Below is a small trained network, with its code and all its weights. Each question gives an input and a class and asks what happens when units are switched off, that is, made to give their printed mean instead of their output.

import numpy as np


def w(rows, s, z=0):
    codes = np.array(rows[::2]) - 128.0
    scale = np.full(codes.shape[1], s)
    scale[-1] = z or s
    return codes * scale


def norm(h):
    return h / np.sqrt((h * h).mean(-1, keepdims=True) + 1e-5)


def f(y):
    return np.maximum(y, 0)


def log_softmax(a):
    a = a - a.max(-1, keepdims=True)
    return a - np.log(np.exp(a).sum(-1, keepdims=True))


def net(x, mask):
    res = np.array(x, float).reshape(1, 2) / 4 @ E
    u = 0
    for l in range(2):
        y = f(norm(res) @ A[l][:, :-1].T + A[l][:, -1])
        res = res + np.where(mask[u : u + 4], y, B[l][:, -1]) @ B[l][:, :-1]
        u += 4
    return log_softmax(norm(res)[-1] @ U[:, :-1].T + U[:, -1])


A, B = {}, {}
E = w([
[139,33,159,83,146,113,37],'x0',
[193,100,156,103,255,53,92],'x1',
],0.0072)
A[0] = w([
[159,198,117,159,128,140,156,52],'L0N1',
[177,41,255,108,170,77,61,4],'L0N2',
[185,114,153,130,159,80,156,178],'L0N3',
[141,86,169,72,54,205,103,9],'L0N4',
],0.0069,0.0017)
B[0] = w([
[138,143,119,168,142,98,134,180],'L0N1',
[222,67,143,88,121,8,99,254],'L0N2',
[88,96,117,97,122,158,99,190],'L0N3',
[75,120,175,87,126,178,119,183],'L0N4',
],0.012,0.0073)
A[1] = w([
[255,167,155,163,168,77,210,133],'L1N1',
[106,225,88,201,82,75,139,65],'L1N2',
[126,164,96,122,164,74,173,117],'L1N3',
[157,194,90,204,75,133,194,4],'L1N4',
],0.0063,0.0036)
B[1] = w([
[20,114,202,68,133,155,110,255],'L1N1',
[249,121,86,170,71,58,37,248],'L1N2',
[91,123,58,159,93,204,159,191],'L1N3',
[254,160,90,131,61,77,124,237],'L1N4',
],0.0051,0.0044)
U = w([
[46,117,157,99,85,228,115,119],'0',
[198,64,160,75,176,22,87,185],'1',
[59,159,81,143,249,145,133,102],'2',
[192,110,154,168,188,185,163,3],'3',
[216,194,71,202,81,98,133,183],'4',
],0.012,0.0043)

Each question gives the input, the list of numbers given to net, and the class t.
The units are the neurons (one row each of A and B). Each row of codes is followed by its name. A weight is (code - 128) times the scale printed after its matrix; where a second scale follows, it is the last column's (A, B and U).
mask holds one flag per neuron, layer by layer. A switched-off neuron (its flag False) gives its mean, the last column of its row in B, instead of its output. The means were averaged over made-up inputs and are rounded, as every weight is.
A unit's drop is (log p(t) with every unit on - log p(t) with that unit switched off) / (log p(t) with every unit on - log p(t) with every unit switched off).
The circuit of an input: a set's keep is (log p(t) with only the set's units on - log p(t) with every unit switched off) / (log p(t) with every unit on - log p(t) with every unit switched off). Starting from all 8 units, units are removed one at a time, each time the one whose removal leaves the highest keep (on an exact tie, the one counted first), for as long as the keep stays at least 0.8.
units of the circuit, in order: the units of the circuit, biggest drop first
unit that matters most: the unit with the biggest drop
k most important neurons: the k neurons with the biggest drops, biggest first
k most important neurons of layer l: the k neurons of layer l with the biggest drops, biggest first
drop when u is switched off: that unit's drop, to one decimal
input [-7,3], class 4: unit that matters most	L0N2
input [8,-6], class 0: 2 most important neurons	L0N4, L0N2
input [-1,-3], class 4: units of the circuit, in order	L0N2, L0N3, L1N1
input [-8,4], class 4: 2 most important neurons	L0N2, L1N2
input [4,-3], class 0: units of the circuit, in order	L0N4, L0N2
input [-7,4], class 4: 2 most important neurons	L0N2, L1N2
input [-3,2], class 4: 3 most important neurons	L0N2, L0N4, L0N1
input [-8,6], class 2: 3 most important neurons	L0N2, L1N1, L0N3
input [-1,-5], class 0: 2 most important neurons	L0N4, L0N2
input [6,-4], class 0: 2 most important neurons of layer 0	L0N4, L0N2
input [-2,-1], class 4: drop when L0N2 is switched off	1.2
input [-2,1], class 4: drop when L0N1 is switched off	0.1
input [-5,5], class 2: drop when L0N2 is switched off	0.7
input [-5,2], class 4: units of the circuit, in order	L0N2
